Below are the code and all the weights of a small trained network. Each question names an input and a class and asks about switching units off, where a switched-off unit gives its printed mean instead of its output.

import numpy as np


def w(rows, s, z=0):
    codes = np.array(rows[::2]) - 128.0
    scale = np.full(codes.shape[1], s)
    scale[-1] = z or s
    return codes * scale


def f(y):
    return np.maximum(y, 0)


def log_softmax(a):
    a = a - a.max(-1, keepdims=True)
    return a - np.log(np.exp(a).sum(-1, keepdims=True))


def net(x, mask):
    res = np.array(x, float).reshape(1, 5) / 4 @ E
    y = f(res @ A[0][:, :-1].T + A[0][:, -1])
    res = res + np.where(mask, y, B[0][:, -1]) @ B[0][:, :-1]
    return log_softmax(res[-1] @ U[:, :-1].T + U[:, -1])


A, B = {}, {}
E = w([
[110,86,108,167,249],'x0',
[105,100,139,148,74],'x1',
[209,113,49,45,127],'x2',
[105,124,93,112,136],'x3',
[37,161,73,158,111],'x4',
],0.013)
A[0] = w([
[116,161,139,162,58,120],'N0',
[83,150,117,205,166,254],'N1',
[138,144,55,104,105,67],'N2',
[33,56,96,233,90,171],'N3',
[119,180,128,175,55,120],'N4',
[54,101,178,112,84,113],'N5',
[136,204,2,88,118,77],'N6',
[173,51,25,109,104,210],'N7',
[87,104,78,156,207,211],'N8',
],0.011,0.0071)
B[0] = w([
[72,216,93,131,87,185],'N0',
[179,83,254,171,73,246],'N1',
[170,128,61,114,175,166],'N2',
[144,183,184,109,90,244],'N3',
[58,197,139,179,151,190],'N4',
[158,207,81,135,74,182],'N5',
[180,110,47,205,194,205],'N6',
[227,89,115,206,155,233],'N7',
[181,91,193,159,169,231],'N8',
],0.0073,0.013)
U = w([
[24,246,151,148,2,147],'0',
[171,49,237,136,145,255],'1',
[126,143,47,154,179,12],'2',
[29,48,149,24,38,69],'3',
],0.0076,0.0058)

Each question gives the input, the list of numbers given to net, and the class t.
The units are the neurons (one row each of A and B). Each row of codes is followed by its name. A weight is (code - 128) times the scale printed after its matrix; where a second scale follows, it is the last column's (A, B and U).
mask holds one flag per neuron, in row order. A switched-off neuron (its flag False) gives its mean, the last column of its row in B, instead of its output. The means were averaged over made-up inputs and are rounded, as every weight is.
A unit's drop is (log p(t) with every unit on - log p(t) with that unit switched off) / (log p(t) with every unit on - log p(t) with every unit switched off).
The circuit of an input: a set's keep is (log p(t) with only the set's units on - log p(t) with every unit switched off) / (log p(t) with every unit on - log p(t) with every unit switched off). Starting from all 9 units, units are removed one at a time, each time the one whose removal leaves the highest keep (on an exact tie, the one counted first), for as long as the keep stays at least 0.8.
circuit, biggest first: the units of the circuit, biggest drop first
top k neurons: the k neurons with the biggest drops, biggest first
drop of u: that unit's drop, to one decimal
input [3,-4,-5,-1,8], class 1: circuit, biggest first : N1
input [-4,-5,6,0,-5], class 2: circuit, biggest first : N1, N8
input [-6,-4,3,4,-1], class 2: circuit, biggest first : N1, N6
input [6,-5,6,1,6], class 1: top 2 neurons : N8, N1
input [5,-4,-7,1,8], class 1: top 2 neurons : N8, N1
input [2,5,8,1,-5], class 2: top 3 neurons : N1, N8, N3
input [-8,0,3,6,5], class 2: top 2 neurons : N6, N2
input [-2,-5,2,5,4], class 2: top 2 neurons : N6, N1
input [8,-2,3,7,4], class 1: drop of N8 : 0.1
input [-3,-6,7,-3,-4], class 2: drop of N1 : 0.5
input [-1,0,-8,8,-5], class 0: drop of N5 : 0.2
